Below is a small trained network, with its code and all its weights. Each question gives an input and a class and asks what happens when units are switched off, that is, made to give their printed mean instead of their output.

import numpy as np


def w(rows, s, z=0):
    codes = np.array(rows[::2]) - 128.0
    scale = np.full(codes.shape[1], s)
    scale[-1] = z or s
    return codes * scale


def norm(h):
    return h / np.sqrt((h * h).mean(-1, keepdims=True) + 1e-5)


def f(y):
    return y / 2 * (1 + np.tanh(0.7978845608 * (y + 0.044715 * y**3)))


def log_softmax(a):
    a = a - a.max(-1, keepdims=True)
    return a - np.log(np.exp(a).sum(-1, keepdims=True))


def net(x, mask):
    res = np.array(x, float).reshape(1, 4) / 4 @ E
    u = 0
    for l in range(2):
        y = f(norm(res) @ A[l][:, :-1].T + A[l][:, -1])
        res = res + np.where(mask[u : u + 4], y, B[l][:, -1]) @ B[l][:, :-1]
        u += 4
    return log_softmax(norm(res)[-1] @ U[:, :-1].T + U[:, -1])


A, B = {}, {}
E = w([
[154,163,119,181,45,174,141,135,12,157],'x0',
[1,146,124,118,157,153,109,101,86,192],'x1',
[24,163,73,161,60,160,125,228,146,45],'x2',
[146,229,228,118,100,125,108,173,139,181],'x3',
],0.0058)
A[0] = w([
[83,129,29,142,181,111,61,152,81,254,82],'0.n0',
[125,24,51,172,164,173,134,96,99,92,65],'0.n1',
[150,145,128,172,30,182,97,84,51,116,3],'0.n2',
[148,159,129,187,88,232,143,39,85,130,60],'0.n3',
],0.0061,0.0043)
B[0] = w([
[161,114,177,128,34,156,178,117,112,86,218],'0.n0',
[149,220,157,167,179,192,149,173,151,168,255],'0.n1',
[96,142,117,80,135,148,9,65,198,90,196],'0.n2',
[136,113,84,66,218,76,143,91,233,98,191],'0.n3',
],0.011,0.0027)
A[1] = w([
[51,105,68,69,100,113,66,29,251,123,211],'1.n0',
[74,186,34,140,96,77,116,205,102,72,25],'1.n1',
[48,48,162,106,26,141,169,78,104,92,141],'1.n2',
[253,63,77,160,62,132,69,151,145,58,4],'1.n3',
],0.0057,0.0033)
B[1] = w([
[131,138,79,157,105,76,95,142,171,85,255],'1.n0',
[220,113,123,1,196,50,163,45,68,226,171],'1.n1',
[174,29,200,173,126,127,146,134,163,120,168],'1.n2',
[119,72,175,135,74,171,163,119,151,81,157],'1.n3',
],0.013,0.0055)
U = w([
[89,138,75,93,146,104,60,95,238,78,103],'0',
[176,68,83,43,177,55,187,87,58,204,94],'1',
[117,255,122,131,167,239,144,222,152,166,255],'2',
[129,35,153,148,42,194,184,176,175,94,92],'3',
[120,127,109,203,150,113,94,203,100,116,105],'4',
],0.0097,0.0043)

Each question gives the input, the list of numbers given to net, and the class t.
The units are the neurons (one row each of A and B). Each row of codes is followed by its name. A weight is (code - 128) times the scale printed after its matrix; where a second scale follows, it is the last column's (A, B and U).
mask holds one flag per neuron, layer by layer. A switched-off neuron (its flag False) gives its mean, the last column of its row in B, instead of its output. The means were averaged over made-up inputs and are rounded, as every weight is.
A unit's drop is (log p(t) with every unit on - log p(t) with that unit switched off) / (log p(t) with every unit on - log p(t) with every unit switched off).
The circuit of an input: a set's keep is (log p(t) with only the set's units on - log p(t) with every unit switched off) / (log p(t) with every unit on - log p(t) with every unit switched off). Starting from all 8 units, units are removed one at a time, each time the one whose removal leaves the highest keep (on an exact tie, the one counted first), for as long as the keep stays at least 0.8.
units of the circuit, in order: the units of the circuit, biggest drop first
most important unit: the unit with the biggest drop
top k neurons: the k neurons with the biggest drops, biggest first
k most important neurons of layer l: the k neurons of layer l with the biggest drops, biggest first
drop when u is switched off: that unit's drop, to one decimal
input [-5,-2,7,3], class 1: most important unit : 1.n1
input [1,-1,-6,-7], class 2: top 2 neurons : 0.n1; 1.n1
input [-5,-4,-2,8], class 2: units of the circuit, in order : 1.n0; 0.n3; 1.n2
input [6,-2,0,-4], class 0: top 2 neurons : 0.n2; 0.n3
input [6,5,-6,-6], class 0: units of the circuit, in order : 0.n3; 1.n1
input [8,4,3,-6], class 0: top 2 neurons : 0.n2; 0.n3
input [-4,-5,4,0], class 3: top 2 neurons : 1.n3; 0.n3
input [-4,8,7,-4], class 3: top 3 neurons : 0.n0; 1.n2; 0.n3
input [-5,8,-6,-5], class 3: 3 most important neurons of layer 0 : 0.n0; 0.n3; 0.n2
input [2,-8,6,-8], class 2: top 4 neurons : 0.n1; 1.n2; 0.n0; 1.n0
input [-4,-4,-2,-6], class 2: units of the circuit, in order : 0.n1; 1.n0; 0.n3
input [-3,8,-3,6], class 3: top 4 neurons : 0.n0; 0.n1; 1.n2; 1.n1
input [6,-5,5,1], class 0: 2 most important neurons of layer 0 : 0.n2; 0.n0
input [4,3,6,4], class 1: most important neuron of layer 0 : 0.n1
input [8,-6,-6,1], class 0: 2 most important neurons of layer 0 : 0.n2; 0.n3
input [5,7,3,1], class 3: top 2 neurons : 0.n0; 1.n2
input [4,8,-7,-2], class 3: top 3 neurons : 0.n0; 1.n2; 1.n1
input [-2,6,0,-3], class 3: top 2 neurons : 0.n0; 1.n2
input [-4,-6,8,6], class 1: 2 most important neurons of layer 1 : 1.n1; 1.n0
input [0,2,7,1], class 1: units of the circuit, in order : 1.n1
input [8,6,-1,-5], class 0: top 2 neurons : 0.n3; 0.n2
input [-6,7,1,4], class 3: 3 most important neurons of layer 0 : 0.n0; 0.n1; 0.n3
input [-4,-8,4,5], class 3: 2 most important neurons of layer 1 : 1.n3; 1.n0
input [2,3,3,-6], class 2: drop when 0.n1 is switched off : 1.6
